Each row was made from one path, in order. Every step used is in the known rows, and no mark comes twice. Write each row's path.
Each row is shifted at random along 8 fixed directions that mean nothing.
Known rows
C F U M W: [ 190  153  121   64  -98  -15   27 -203 -110  128 -195 -124   41  189
 -216 -180  -36  -92  -44   17  301   94 -152   29    8  164 -111  246
 -295  155 -182  -65   22  -44  184  207  153   87  -55 -409   17  -41
  -72 -109  213 -136 -136 -164 -554  -89   47  146  304 -176   61]
C M U F W R J Z: [  48  208  196 -287 -131  161  185  -37   69   12  -82   13 -124  193
  301  113  -80  -63 -177  186   88   84  279  -16  -20   18 -176  212
   -4   80 -200  -79 -156  201  120  211  255  213   47 -167  -25   64
   46  -21 -111 -196  178  167 -402 -119  -74  228  213 -270 -208]
L J U M F W: [-263   91  -40  340  -93 -103  420  -99 -261 -158  150  -51  106 -172
  -59 -173  144  -19   19  259   18   35  234   55  113  297 -269    1
 -269 -258 -668   -4   78  221  258  -19 -181   77   81  159  170  490
   55  -31  236   11  -63  125 -341 -293  -31    5  151 -146  -56]
M W R J: [ 107 -207  177 -143   53   36 -334   13  -26  150  -32  -49  -40  117
  190  -25   27   27  -95 -269  -16   10 -193    0 -110 -195  250  146
  214  107  154  207 -145 -248 -122   71   69  -46    8 -100 -123 -250
  -22  -57  -84   17  -84 -147  -88  201   70 -136  -72   33   16]
F U M W Z: [ 155  -31  266 -251 -103  160 -198    1   51  164 -130   82   -1   33
  319  132    9    0 -193 -126   90  128  -75  139  -39 -171  -90  125
  107  180   49   53   65  -40 -138   39  224 -107   40 -143 -138 -202
  156   46  -66 -255  273 -135 -108  -27 -141   95   94   -9   97]
R C M U L: [-134   60   51 -148  -74   94  126  -57  -47   37  -61   31  -31   94
  103  -58  -59   70 -108  136    2   37  157   21  126  190 -136   74
  -59  -14 -233  -77  -10  141   71  108  -33  141  -24   34   39  163
  -22  -48   -4   21   89  177 -270 -173   81   72  113 -184 -155]
M L J R C: [-205  -36 -135  202   54 -132  255   81 -157 -169  149 -115   65 -132
  -24 -226  133    6  112   11 -188   95  116  -50    8  144   20 -161
 -142 -144 -261  -42   44   94   91  -22 -143   69   73  216  -30  303
   74 -116  -53  204 -121   92   68   24  -59 -104   -9   -4    9]
W Z B J: [ -51 -214  -68  103   90  -73 -225  -11   -1   12  -32   28  -51   14
  -27   77  -43  127   49  -99   44 -249 -116  -30   -2 -149  208   56
  143  -79  247  308   22 -230  -63 -134 -122  -95  -49   68  112 -247
  -67  119  160   23 -171  -44   90  191  191 -106 -192   38  -11]
B Z C R J: [ -64 -161    1 -103  -83   51   10   27    8  -52   66  -20  -84 -111
   41 -138   -6  -81  -64   94 -133  -64   50   47  -66   96  -17    6
  125 -105 -229   45  -88   22 -128  -35  -11   52  -36   89 -100   30
  -62   14   -4   25 -105   54   57   26   21   17 -298  -50 -153]
M W S Z: [ -37   77  -83  100  122   55  137  -24   22 -124  -13 -125   69  194
   22   47   33  -41  -46  -62  -77   48   37   80   59 -112  132   61
 -104  -69  -29  -96   59 -158  137   42  153   73   28  -65   98   39
 -115   14  -10   32 -115  -75  -89   -6  -24  110   71  -85 -120]
M F U L J W S Z: [-129  -84  252  254  -11 -119  177 -126 -432  104 -139  -88  113 -105
   43 -269  141  -32 -109   95   62 -148 -115  152  -25  175  -13  154
  -92  -89 -256  175  -43  -80   34   12  104 -104   69 -193  115 -163
   -8 -124  349   14  -55  -70 -177  -97   80  122  104  -40   79]
U F W L: [ 105    7  209  188    5  -80  238 -109 -177  -10  -61 -151  -50   47
  125  -27  203 -104   59  -13   73   -9   64    5 -132   33 -169  151
 -174   52 -139  -24   15  -50  178   -8  193   86  129 -267  -79  -60
  124 -132  150 -150   16 -101 -201  141 -136  153  235 -123   94]
B J Z L: [ 148  -71    4  -17 -105  137 -184   74   78   28   67   -4  -49 -109
  -90  -54  -36 -153   19  -63   29  204   20   87   -7   56   -7   54
   29    9 -129  -35   19   20 -104  -24   15  -33 -126 -106  -81  -82
   38   69 -129 -131   -7  -21   17   20 -126  -54 -114   58   -5]
S B F W R C Z L J: [ 134   17  -59  -10   -5   37 -138   33  306 -135  107   35 -171  151
   17  185  -77  -70  103  -87   52  -72   91  -73  -36 -193   27  135
   36   28  196  111   13  -69   44  -15  -55  135   47   18   61    2
  -78   78 -123 -183 -117   -4  -54  207  -38  -32  -61  -98  -82]
L J Z B F W R C: [  93  125 -307  100   92  -26  -79  -27  133 -103  107  -99   -5  137
 -344   12   -9  -37   95   -3    9   -2  -79  -65   75  -65  192  -15
 -115  -45  219 -122 -116  -84  125   67  -92  100  -99  -62  120   35
 -251  -36  -86  142 -250  -74   53   57   90 -114    9   35  -61]
M F W L J C: [-250   31  -21  126   87 -222  191 -152 -200  -62  -76  -39   89   27
  -86 -159    7  153  -45  153  -28 -244  -86   42   48   98  101  -36
  -68  -83  -65   69  -54  -26   60   39  -34  -16   76   37  243   91
 -112 -104  221  254  -83    1  -37 -126  191   56   23  -52  -90]
U L J W R: [   3  -42  234   82  -20   62  178  -14 -234   20   91  -84  -39  -97
  247 -100  246  -95  -65   58 -148  138  188  150  -51  100 -122   83
  -46  -90 -303  -91  -91    9   56   -5  106   74   23 -120  -93   -2
  102  -94   -7  -83  138   64  -37  -78 -153   88  116  -35   44]
L J R C Z B F: [-211  -68   64 -242  116  -68  201  -30 -175   13  -72   57 -135  -99
  175 -110   46  145 -208  268 -247 -400   66  -10 -143   47  -27 -152
  227 -134  175  -59 -298  -71 -128 -130   32   71   30   98   45 -112
 -146   -4  193  179   92  135  379  -76  155  117 -185   61  -85]
L J Z C B: [ 380   23  -43 -148   52  157 -211   83  189   70   17  -69  -68   12
  -74   74   38 -204   48 -123   32  103 -104  -52 -137 -239   23   49
  118   84  346 -140 -186 -210  -50   37  248   19  -61 -251 -222 -267
   41   47 -196 -207  -32 -158  169  201 -158   32  -21   84   88]
J U M W R: [-221  -21  195 -170  -46 -185  -99   21  -28  111 -145   94   44   -4
  172  -89 -121  152 -123  -18   15 -143 -212 -119 -123  -95  283   21
  262  133   93  289 -121   72 -158  187  126  -89   96  118  -14 -207
   25  -77  -84  201   95   29   -8   74  106   31 -166  -14  -26]
M U L J Z C F W S: [ -78  202   60 -122   59   96  495  -36  -67 -119  -58   55  -49   -4
  337  245  115   72 -195  261 -235  -18  423  162   63   61 -375 -225
 -109  -48  -72 -392   80  170  114 -189  154   88  124  -23    9  220
   64   64   71  -56  407  141  213 -356 -212  284  264    0  -23]
S Z C F U L J W R: [-116  -14  116   32  -12  -27   12 -108 -102   15   14   79    1  -37
  -13  -94   13   91 -165  135 -126 -209   -9  164   33  125   86   -4
   75  -99  -26   34 -111    9  -65  -22  -87  -17  -44   -7  163  -72
 -227   -7  173  125   48   77  110 -231  161   80 -119   53  -38]
R C Z B F U: [  73 -170 -133  -14  -59   68 -136  -11  -48   98  -25  -69   48  -60
 -268 -221  -35 -135   69   16   59   23 -194   13   35  160   16   36
  -15  -28  -99    1  -28  -82 -117   32  -70  -62 -125  -14  -87  -50
  -71  -59   51   47 -234  -84  -27   71  120  -96 -153    6  -31]
J R C F U L: [-126 -120  287   95 -164 -194  170  -20 -248   26  -49 -143 -104  -20
   79 -478   46 -128  -21  147   28 -152   36 -177 -218  258  100  295
   30   39 -433  306 -330  126   70  308  103  251  113  -87 -106   11
  -55 -280   42   60 -296  161 -470  265   95   80 -142 -303 -164]
U L J R C: [ -89 -172  204   43  -11  -32  126  114 -166  -18  116  -34  -56 -231
  305 -102  215  -52   14  -32 -197   68  154  -19 -151   14  -95  -35
   90  -67 -226   64  -77   67  -24  -76    7   35  118  102 -197   84
  196  -90  -82  -55   69   95  107  126 -183  -49  -75   15   74]
W Z C M L J U: [ -30   24   94   56  -87   95  294  -21 -111  -45   40  -18  -69  -30
  201  -59   79  -79  -95  222  -80  -74  303   64  -20  162 -181   77
  -11 -139 -230  -35  -79   57   66   16  102  107   57  -14  -43   -6
   78   19  106 -112  109  191  -85 -138  -48  245   54 -142  -67]
J R C B F: [ -75 -274  156   57  -74  -62   86   -7 -266   60   14  -65 -114 -183
   39 -340  160  -63   23  156  -85 -156   89  -43 -112  291 -139   85
   69 -122 -369  111 -191   -2  -78  -64 -107   93    4   51 -165   77
   40 -108  145   73 -149   89  -94  145   99  -94 -157  -70  -59]
W S B Z C F U L J: [ -73  -11 -149   82   16   91 -108   70  214  -95   91  136   74  -60
  -63  232  -96   15   86  -57  -13  -22   23   42  131 -135   57  -54
   74 -123   79   48  170   -5  -28 -126 -136 -116  -46  214  173   82
    5  158  -64  -63   -6   40  178  -41  -20  -79 -176   65  -38]
W S Z B J R C F: [  58  -94    1  190   86  -23  263    5 -171  -48    3 -156  -77  -58
   53 -115  171 -183   40   83 -159 -176  142    6 -151  145  -67   -6
  -39 -138   44 -134 -131 -146   20 -131  120  119  -18 -119  -80 -167
  -42  -50  178  -34  -86   66  215  138  -38  136  -28   14   23]
S F W Z B J R C: [-136   86 -166   27   27  -25  252  -62   55 -237  134    9  -56   12
  -44    5    7    2  -31  233 -190 -165  175   70   42  143  -29 -122
  -50 -182  -68 -225  -34   74   55  -51 -105  142  -37  171  226  240
 -185    8   67   96   42  187  157 -170   36   69  -82  -34 -194]
U M W S: [ -13  -35  292 -143   -6   98   39  -31   -9   83 -125   37  -60  101
  481  221   81   40 -168  -53   13  -47  140   45  -72 -212 -160  175
  121   51  -30   99    2 -124   46  -55  252   10  135  -98  -67  -96
  178   97   59 -262  211  -32 -200   40 -113  163  111 -146  -31]
Z C M F U L J: [  54   64   84  120  -88  -61  151  -99 -112   24  -18  -34   26  -84
  -74 -170   57  -67  -14   88   69  -27  -11   41  -28  220 -181    5
 -128   -5 -128  -46   34   64   68   10   15   11   27 -114  -66  -19
   42  -62  177  -65   86    6  -94 -141  -28  136   94  -41  132]
Z C B F: [ -42 -107  -40  128  -50 -157  210  -66  -83  -76  -27  -98  -13 -124
 -165 -288    0 -112  123  194   23 -270  -71 -100 -129  189  -39   23
   28 -101 -159  105  -68  -98   -4   16   56   43   41   82  -46    8
   27  -40  214   33 -166   37  -27  137   89  142 -265 -149  -78]
C R J L: [-146   30   57 -169   54    2  358  -18 -207  -38   37 -100 -145   36
  185 -170   73   19 -111  249 -264   42  284   48  -37  285 -100 -110
  -40  -64 -245 -266 -126  154   13   60   25  271  -50   45 -115  134
  -99  -99  -32  187  103  275   51 -142   54  170   43 -101 -150]
C Z B F U: [ 102  -95  -35  -82   26   55   10   -7  -32   68 -102    9  -19 -107
 -109  -16    4  -48   30   33   -9   -2  -88   94  -32   62 -151 -129
  -17   -3   75 -133  149  -67 -155 -204   28 -141  -71  -66 -146 -161
   50   70  121  -28   58 -128  290  -17  -28   58  -47  128  125]
M U L J C Z B: [ 233   34  177  -96  -62  173   32  -23  -77   95 -106  -42  -58    6
  183   20   94 -153 -125   77   78  131  102  138   -8  -32 -248  155
  -37   30  -71 -102  -78  -71   34   26  288   50    7 -330 -117 -135
  117   32   39 -314  133  -45 -168  -89 -181  184  233  -66   62]
W R C Z: [ -75 -269  -48  246   15  -21  110  -16 -228  -16  159 -150  -10 -115
  -40 -238  263  -62  133  -18 -212   57  127   53   33  290  -69  -14
 -137 -217 -357  -32  -12  -16    9 -141 -280   48  -71   95 -178  173
   12 -156   55  190 -234   38   25   67   68 -215   -5   12   36]
Z B F U M L: [ 260   36   72  -73 -128   96 -293  -31  153  110 -104   81  -29   45
 -107   70 -122  -78   39  -90  309   76 -189   33   40  -81  -73  162
   10  130  166   42  146  -83  -32   48   98  -68  -83 -187   14 -246
  116   91   15 -283  150 -138 -158   48  -72   49   34  -31  132]
R J W Z B: [-189   46 -247  -40  148  -53  230  120    9 -164  124  -80  -23   55
   51   37  -26   13   56   58 -219  -66  138 -169  -63  -27  198 -175
   64  -68  109 -105  -89   50   53   52    9  150   23  253   23   88
 -101  -20 -155  237  -42  190  246  130   38   21 -160  -24 -205]
R C M U F: [-178  -67   75 -181   16  -18  146   -7 -120   69 -112   97  -17  -92
  176  -18    8  153  -74   74  -81 -137   68  -54  -20  142 -195 -141
   65  -19  -14  -65   15  105  -65 -130  -73  -11   41  153  -66   67
  102  -39  106   98  200  104  118  -80   58  -12   22   18   19]
C M W Z L: [ -75 -101  131   28   46  -22  146  -84 -269  134 -126  -32   35   -3
  104 -123   72  123 -128    9  -92  -45  -27  152  -30  167  -40  -75
  -57   39  -63   -4  111  -76 -108 -135   28 -144   13  -79  -91 -197
    5   -8  224  139  105  -60  113 -131  101  126   99   92   99]
F U M W: [  16   41  101 -303 -156   61 -250  176  378  -44   11  141   52   17
  260  173 -206  -19  -17 -225  112  236  -97 -106  -70 -345  131   66
  216  233    3  222  129  164 -112  223  174  -52  126  210 -115   76
  225   57 -419 -211  163  -28 -175  170 -226  -13 -186 -122  -67]
W L J C B: [ 146  122 -265  177   56   80   77   41   79 -104  192 -112   81   11
 -252  -19   67 -123  218  -22  -45  290   92   20  131   74  -30  -85
 -217  -88  -22 -320   57  -16   99   65  -66   82 -129   17  -10  207
   55  -25 -176   18  -55   50   77  -57  -98  -43  150   39   44]
L J Z C M F W S: [  -9  -11 -163  334   98  -79    6  -90 -135   11   62  -66   87  -36
 -286   -8  138   62   65  -33    2  -42  -24   56  115  107  -23  -78
 -184 -109  -27   -5   59  -53  116 -200 -252 -107  -37  -74   51   66
 -129   27  202  158 -202 -138   52  -96  120 -165  127  152  112]
S L J C M W: [  38   -9  -45  239  -47  -59 -123  174  235 -174  243   34  -13  -43
  -24   51  -39  -45  208 -264   43  219  128 -135  -36 -141   49   20
  -18   30 -130  227  167  104   81   -4 -187   42  101  176  -58  242
  120   97 -219 -154 -135   49 -158  190 -178 -180  -54  -18   28]
L J Z B F W S: [ -32   78 -149  115  114  -35   92  -20   34 -104   27  -35  -28   64
 -109  107   12   26   28   64   -9 -144   51  -32   16 -114   76   -9
  -21  -87  141   -4  -46  -94  121  -74    2   37   14  -21  148  -13
 -131   78   66   35 -122  -29   90   45   43   36  -21   -3  -80]
M L J U F W S: [ -31  -64  -36  298   -7 -140   38  123  -80  -70   77 -101  146 -121
  -18  -62   61  -97  215 -191   71  177  -61 -126  -62  -71   98  -15
  -83   26 -181  215  141   57   76   38    2 -121  153   96  -90   94
  240  -78  -96   -8 -169  -85 -102  215 -163 -130   21   13  122]
R C M U L J Z: [   8  144  -74   24    6   24  258  -36 -118   15  -44 -140    3   78
  -64 -131   66  -60  -17  101  -22  120  119  -28   41  209 -138   -9
 -247   14 -117 -235  -55   88  146   89   50  153  -13 -147  -80  104
  -51 -131    1   61  -50   61 -132  -89   -8   83  269  -84  -14]
B F W R C M U L: [ 197 -105  230 -148 -168   66 -151   21   45   98  -47   10  -57  -52
  156  -37   -3 -124   -6  -94   72  151  -54   52  -94   43  -95  108
   56  163 -122   48   28   74 -164   50  105  -56   28  -99 -210 -102
  193 -110 -130 -152  134  -95  -87   93 -150  -21   -2  -15   83]
S Z B F U: [  89   33   -8  -42  -69   81   66  102  211 -171   60   34  -43  -90
   14    6  -81 -199   69   19   14   12   12   13  -97  -97  -12   32
   85  -65   31  -46   80    8  -51   27  183   56    9   68   14  -68
   94   68 -106 -230  105   30  139  112 -208  177 -216  -72  -36]

Which path is each row?
[ 160  128  -50   90   29   76  -86   13   47   30   57  -41   60   61
 -154    9   41 -116   54 -127   14  156  -98   32   60   35   99   28
  -85    4  205 -255  -11  -23   55  100   14   39 -149 -135   62 -116
  -68  -95 -138   -3   57    0   94  -25  -74  -30  137  105  136] -> W S F U L J R C
[ -45  157  120 -137    4  -41   15  -77  -20   89 -152  106  -20   23
  -15  -39 -134   99 -185  130   65 -196 -175  105  -38  -49  116    5
  123   60  322    1  -88  -73 -109   75  187  -61  -46 -136  240 -371
 -140   59  127   -7  237   39  192 -160   84  279  -42   53   22] -> S L J Z B F U M
[-368  -84   22  180   68 -361  269 -100 -408   70 -133 -102  148 -141
  -40 -343   84  181    0  106  -65 -237 -189  -85  -84  210   85 -139
  -90  -50 -116  176  -64  -14    5  -14  -71 -113   89  110   66   25
   12 -175  320  346 -152   13   45  -16  222   -5  -11   19   83] -> U M L J R C F
[  38  151   -7    9   55  147   54  -31   57    2   11   -8   17  112
   58  181   41  -24  -93   52  -44   90  129  123  109  -99  -43   33
  -61  -36   43 -141  -15  -60  111   -9  102   10   -7 -142   68    5
  -71   93  -31  -98   75   20  -14 -180  -45  122  157  -11  -46] -> U L J Z C M W S B
[ -15   35 -146   52   39   28   16  -34   23  -30  100   29  -25   80
 -153   69   -2   91   79  -14  -50   58  153  -47  135  154 -116 -112
 -154    7  -68 -184   72  122  108  -55 -307  102  -36   90   32  315
 -101  -36  -11  119  -67   63  -55 -104   68 -174  143   35  -25] -> R C F W L J U
[  80   85 -144 -123    4   61  -43   47  212  -86   37   -1   77    0
  -61  175  -67  -86   93   17   27  125  -50  -42    1 -207   11  -62
   14   45   40 -116  -12   23  -25   67  138  -62   11   44   10  153
   84   21 -188  -74  -15  -62   67   32 -120  -17  -51   11  -96] -> U F W L J C B Z
[  82   39  135  -35  -32  -92 -131   -3   68   91 -148   61  -16   69
   15   25  -79   33  -23  -74  100  -75  -59  -92  -89  -42   12   41
   50  192  162   79  -27   21  -44   43   82  -13   49 -131  -68 -103
   15   -1   15  -50   32  -26  -81   79   -5   33   44    8   57] -> J C F U M W S L
[ 160  -31   49 -113 -143  181 -100   52   68  100   28   -1    7   26
   81    3  -42 -159   -8    5  117  142   38  -26    7   -9  -66  171
   64   84 -119   57 -145   43  -27  170  108   19    0  -72  -96   -8
   94  -30 -141 -194  -17   32 -258   59  -45   -8   27 -101  -93] -> R C M U F W L J Z B
[ -54   77 -286  288    8  -98   68   25   92 -233  194  -93  123  -39
 -375 -158  -58 -115  171   26  -22   64 -128   38   71   38  279  -50
 -120 -140  -66  -10   61   17   33  113  -82   12  -76  142  223  103
 -164  -32  -72  158 -232   -7  115   21   29  -19 -198   26  -72] -> S Z B F W L J R
[  30   81  -11   39  -52   74   81  -14   71  -64   70   74  -62    2
   99  209   19    6  -32  120   69  -51  253  -48   42  -66 -277   33
  -30  -82 -108   17   22   17  143  -95  -64   56   84   61   31  222
   64  178  127 -228   37   60 -200 -131  -60   20  119  -78  -23] -> L J U M W Z C B F
[ -98   26  -29  108   12 -137  228  -39  -81  -77  -30   21  -53  -63
    0   52   46  136   99  129   33  -74  184  -58   35  112 -314 -134
 -201  -27 -146   10  229   88   86 -218 -200   -6   93  131  -22  299
  117   93  216  -24   17   44  -53  -63   11  -21  159  -40   75] -> C B F U M L J R
[  29    9   26  264   -7  -66  151  -93 -236   31   51  -31   18 -131
  -81  -46  188    3    1   80   29  -57   81   33  -12  190 -219  -51
 -157  -89 -149  -38   13   56  107 -160 -140  -38   32  -82  -34   38
    3  -18  271   -1    0  -39  -14 -149    0  -32  194  105  183] -> L J U F W Z C M
[  34  134 -161   39   25  -23  -16  -21  163  -55  -55   40  -31  119
 -167  242 -105  113  150    8  191   46   91 -108  139  -91 -192  -34
 -215   60   46   10  262   30  148 -113 -169  -21   23   26   49  258
   49  171   59 -108  -93  -47 -191  -12   27  -74  206  -70   11] -> C B F U M L J Z
[  61 -194   63  177  -45   30  -17   65 -160  109   63  -42    3 -142
   61   11  126  -74   73  -94   33   80   60   -3  -43   71 -156  -14
  -22   15 -152  121   88  -27  -41 -178 -124 -143   51   -6 -165   15
  149   52  110 -101  -39  -51  -11  108  -53 -133   31   91  118] -> R J Z B F U M W L
[  79   19   46  110 -121   20   28  -26   -5   21  -15    6   68   18
  -59   -3  -41  -43   55  -63  142  169   17   12   36   96 -134   50
 -189  101 -233   13  215  102   78   24  -36  -43    4  -51  -41  129
  100    6   63 -126  -21  -53 -276  -55  -73   10  129  -51   85] -> C F U M W Z L
[  94  -31    4  253   39  -77 -197  -62  -40   56  -50   32   36   68
 -112  190   57  132   78 -186  229    1  -88   -3  123 -133  -20   78
 -126   74  107  214  164  -56  139 -142 -170 -123   45 -151   98  -29
    2   69  150  -46 -104 -215 -199   67   46 -209  242   89  171] -> M U F W L J Z B
[ 235 -134   56  214    7  -31   49   12 -259   88  -12 -164  -47 -126
  -56 -202  245 -145   79  -82   -1  110    6   54  -97  168 -233  -40
 -219   34  -52  -70   60 -102  -11 -184  -28  -45   36 -258 -284 -112
  113  -82  168  -87  -94 -175   65  100 -125  -60  228  133  308] -> M L J R C Z B F U
[ -55  -29  -53   53   64 -134  278  -68 -130  -42    4  -75  -80  -23
   54  -57  179   71   83  109 -175 -136  144  -49  -33  230 -209 -182
 -169  -55   52 -213   39   22   18 -166 -154  100    8   98 -138  127
   26 -123  127  163   80   92  213    2   44  -11  140   11  108] -> W R C B F U M
[-210  -12  -41  -95  -56   19  184  -36 -128  -29  -35   49  112 -124
   70  -52  -38   17 -154  278  -97  -74   18  160  100  161  -27 -124
   70 -108 -259  -47  -35  140 -120    2   42  -84  -10  167  138  133
  -58   -6   79  158  113  107   93 -276   78   72 -133   20 -164] -> M U F W S B Z C R J L
[ 125  -24  303 -269  -84  266 -264  113  173  108   71  232  -87  -51
  427  308  -10  -27 -151 -121   23   58  137   64  -64 -274 -100  167
  344   33   92   75  -92   -3 -108  -26  125  -34   11   11   -7 -150
  187  171 -183 -381  361   59   -3  -11 -199   11  -51   22    2] -> L J W S F U M
[ 136  105 -177   19  147   42 -241   70  197  -32   56   22    8  108
 -177  194  -73   -8   66 -184   36    1 -132  -58   13 -262  246  -11
   74   13  456  -58  -24 -160   17   -9   22   -4  -96  -53  124 -223
 -141   96 -130   13  -46 -117  228  118    0  -78  -52  149   41] -> L J W S Z B F
